Below is a small trained network, with its code and all its weights. Each question gives an input and a target symbol and asks what happens when units are switched off, that is, made to give their printed mean instead of their output.

import numpy as np


def w(rows, s, z=0):
    codes = np.array(rows[::2]) - 128.0
    scale = np.full(codes.shape[1], s)
    scale[-1] = z or s
    return codes * scale


def f(y):
    return y / 2 * (1 + np.tanh(0.7978845608 * (y + 0.044715 * y**3)))


def softmax(a):
    e = np.exp(a - a.max(-1, keepdims=True))
    return e / e.sum(-1, keepdims=True)


def log_softmax(a):
    a = a - a.max(-1, keepdims=True)
    return a - np.log(np.exp(a).sum(-1, keepdims=True))


def net(x, mask):
    ids = ['αβδεζηθλμξπφω'.index(c) for c in x.split()]
    T = len(ids)
    res = E[ids] + P[:T]
    u = 0
    for l in range(2):
        q, k, v = (res @ M[l].T for M in (Q, K, V))
        z = softmax(np.where(np.tri(T) > 0, q @ k.T / 4**0.5, -1e9)) @ v
        res = res + np.where(mask[u], z, O[l][:, -1]) @ O[l][:, :-1]
        u += 1
        y = f(res @ A[l][:, :-1].T + A[l][:, -1])
        res = res + np.where(mask[u : u + 12], y, B[l][:, -1]) @ B[l][:, :-1]
        u += 12
    return log_softmax(res[-1] @ U[:, :-1].T + U[:, -1])


Q, K, V, O, A, B = {}, {}, {}, {}, {}, {}
E = w([
[123,120,136],'α',
[131,69,111],'β',
[97,114,111],'δ',
[110,162,235],'ε',
[142,120,109],'ζ',
[144,61,233],'η',
[149,122,42],'θ',
[111,76,158],'λ',
[93,56,155],'μ',
[250,110,187],'ξ',
[85,189,127],'π',
[134,171,88],'φ',
[206,61,131],'ω',
],0.023)
P = w([
[250,165,178],'0',
[180,156,160],'1',
[134,124,148],'2',
[103,93,146],'3',
[58,101,144],'4',
[84,106,145],'5',
[53,86,157],'6',
[76,79,161],'7',
[73,96,149],'8',
[37,82,125],'9',
],0.0025)
Q[0] = w([
[94,153,132],'0.h0',
[116,178,50],'0.h0',
[106,1,239],'0.h0',
[133,55,122],'0.h0',
],0.0087)
K[0] = w([
[109,110,77],'0.h0',
[49,143,1],'0.h0',
[42,117,239],'0.h0',
[181,121,201],'0.h0',
],0.0094)
V[0] = w([
[82,151,126],'0.h0',
[152,83,17],'0.h0',
[129,189,165],'0.h0',
[254,172,209],'0.h0',
],0.0073)
O[0] = w([
[132,24,254,105],'0.h0',
[154,93,123,31],'0.h0',
[187,188,20,158],'0.h0',
[64,69,141,254],'0.h0',
],0.0076,0.0059)
A[0] = w([
[192,123,41,202],'0.n0',
[188,145,87,128],'0.n1',
[159,123,175,103],'0.n2',
[99,251,84,252],'0.n3',
[53,85,122,89],'0.n4',
[120,172,148,208],'0.n5',
[126,52,41,119],'0.n6',
[86,106,115,169],'0.n7',
[171,120,140,53],'0.n8',
[78,123,97,166],'0.n9',
[163,75,155,160],'0.n10',
[99,156,141,117],'0.n11',
],0.014,0.0034)
B[0] = w([
[74,71,116,250],'0.n0',
[135,108,109,177],'0.n1',
[150,170,208,162],'0.n2',
[120,2,72,230],'0.n3',
[156,147,152,196],'0.n4',
[48,116,125,176],'0.n5',
[147,159,76,254],'0.n6',
[212,52,128,175],'0.n7',
[192,140,174,128],'0.n8',
[160,150,92,168],'0.n9',
[153,85,119,209],'0.n10',
[47,146,110,152],'0.n11',
],0.0086,0.0056)
Q[1] = w([
[100,44,156],'1.h0',
[120,56,158],'1.h0',
[130,253,174],'1.h0',
[230,227,142],'1.h0',
],0.0055)
K[1] = w([
[65,102,182],'1.h0',
[175,95,254],'1.h0',
[101,72,71],'1.h0',
[126,24,60],'1.h0',
],0.013)
V[1] = w([
[204,245,23],'1.h0',
[176,103,254],'1.h0',
[113,197,105],'1.h0',
[69,93,237],'1.h0',
],0.0067)
O[1] = w([
[152,254,38,6],'1.h0',
[179,155,164,194],'1.h0',
[79,8,90,87],'1.h0',
[105,147,83,211],'1.h0',
],0.0074,0.014)
A[1] = w([
[162,90,91,116],'1.n0',
[142,82,135,212],'1.n1',
[153,114,144,254],'1.n2',
[183,46,187,103],'1.n3',
[207,181,162,175],'1.n4',
[88,148,17,160],'1.n5',
[94,104,160,54],'1.n6',
[92,116,212,189],'1.n7',
[77,202,53,97],'1.n8',
[136,74,109,212],'1.n9',
[244,34,67,96],'1.n10',
[243,111,87,125],'1.n11',
],0.011,0.0071)
B[1] = w([
[141,108,148,167],'1.n0',
[108,244,170,221],'1.n1',
[110,246,114,198],'1.n2',
[146,137,168,249],'1.n3',
[238,161,16,153],'1.n4',
[27,150,176,160],'1.n5',
[172,38,109,157],'1.n6',
[159,152,54,224],'1.n7',
[184,2,149,129],'1.n8',
[86,196,82,220],'1.n9',
[173,13,143,241],'1.n10',
[132,114,73,177],'1.n11',
],0.0061,0.017)
U = w([
[122,183,69,186],'α',
[195,48,131,2],'β',
[100,242,70,184],'δ',
[77,55,200,183],'ε',
[119,188,58,170],'ζ',
[150,107,194,150],'η',
[131,74,2,27],'θ',
[144,166,193,45],'λ',
[132,164,146,140],'μ',
[176,154,16,219],'ξ',
[13,121,246,33],'π',
[49,166,56,96],'φ',
[214,128,64,26],'ω',
],0.0099,0.0096)

Each question gives the input, a string of symbols that net reads in full, and the target symbol t.
The units are the heads (4 rows each of Q, K, V and O) and the neurons (one row each of A and B). Each row of codes is followed by its name. A weight is (code - 128) times the scale printed after its matrix; where a second scale follows, it is the last column's (O, A, B and U).
mask holds one flag per unit, layer by layer, with each layer's heads first. A switched-off unit (its flag False) gives its mean, the last column of its rows in O or B, instead of its output. The means were averaged over made-up inputs and are rounded, as every weight is.
A unit's drop is (log p(t) with every unit on - log p(t) with that unit switched off) / (log p(t) with every unit on - log p(t) with every unit switched off).
The circuit of an input: a set's keep is (log p(t) with only the set's units on - log p(t) with every unit switched off) / (log p(t) with every unit on - log p(t) with every unit switched off). Starting from the 12 units with the biggest drops (on a tie, the unit counted first), units are removed one at a time, each time the one whose removal leaves the highest keep (on an exact tie, the one counted first), for as long as the keep stays at least 0.8.
units of the circuit, in order: the units of the circuit, biggest drop first
unit that matters most: the unit with the biggest drop
k most important neurons: the k neurons with the biggest drops, biggest first
k most important neurons of layer l: the k neurons of layer l with the biggest drops, biggest first
drop when u is switched off: that unit's drop, to one decimal
input ε δ λ β ζ μ φ η η λ, target η: 2 most important neurons -> [0.n7 0.n3]
input η ω ε θ β ε α θ θ, target ε: units of the circuit, in order -> [0.n0 1.n7 1.n5]
input ζ μ ε ε δ η δ ζ μ, target η: unit that matters most -> 0.n7
input ω ω θ ε λ θ ε β ζ ω, target ε: units of the circuit, in order -> [1.n4 1.n7]
input ζ ζ ξ, target ω: 3 most important neurons -> [1.n4 0.n10 0.n8]
input β θ μ α ζ λ π, target φ: units of the circuit, in order -> [1.n10 0.n3 0.n11]
input λ η ε θ α ε ξ, target ω: units of the circuit, in order -> [1.n4 0.n8]
input ξ μ μ θ ε δ φ λ π, target ε: units of the circuit, in order -> [0.n3 0.n6]
input ω φ ε ε ω β ζ, target ε: units of the circuit, in order -> [1.n7 1.n4]
input π λ ξ μ ω μ α φ α, target δ: units of the circuit, in order -> [1.n10 1.h0]
input θ μ φ β θ λ α, target δ: units of the circuit, in order -> [1.n10 0.n3]
input ε λ η, target λ: 2 most important neurons of layer 0 -> [0.n3 0.n2]
input β α ξ ω θ, target θ: 2 most important neurons of layer 0 -> [0.n6 0.n1]
input π ξ β, target ξ: 2 most important neurons -> [0.n3 0.n6]
input δ ε θ φ θ θ θ, target ε: unit that matters most -> 0.n0
input ω ζ θ β π, target φ: 3 most important neurons of layer 1 -> [1.n10 1.n3 1.n5]
input ξ θ π λ, target ξ: 4 most important neurons of layer 0 -> [0.n3 0.n7 0.n0 0.n5]
input δ β η θ λ, target η: 3 most important neurons of layer 0 -> [0.n7 0.n6 0.n2]
input β ε ξ, target ξ: drop when 0.n3 is switched off -> 0.2
input ω θ φ φ α δ μ, target η: drop when 0.h0 is switched off -> 0.3
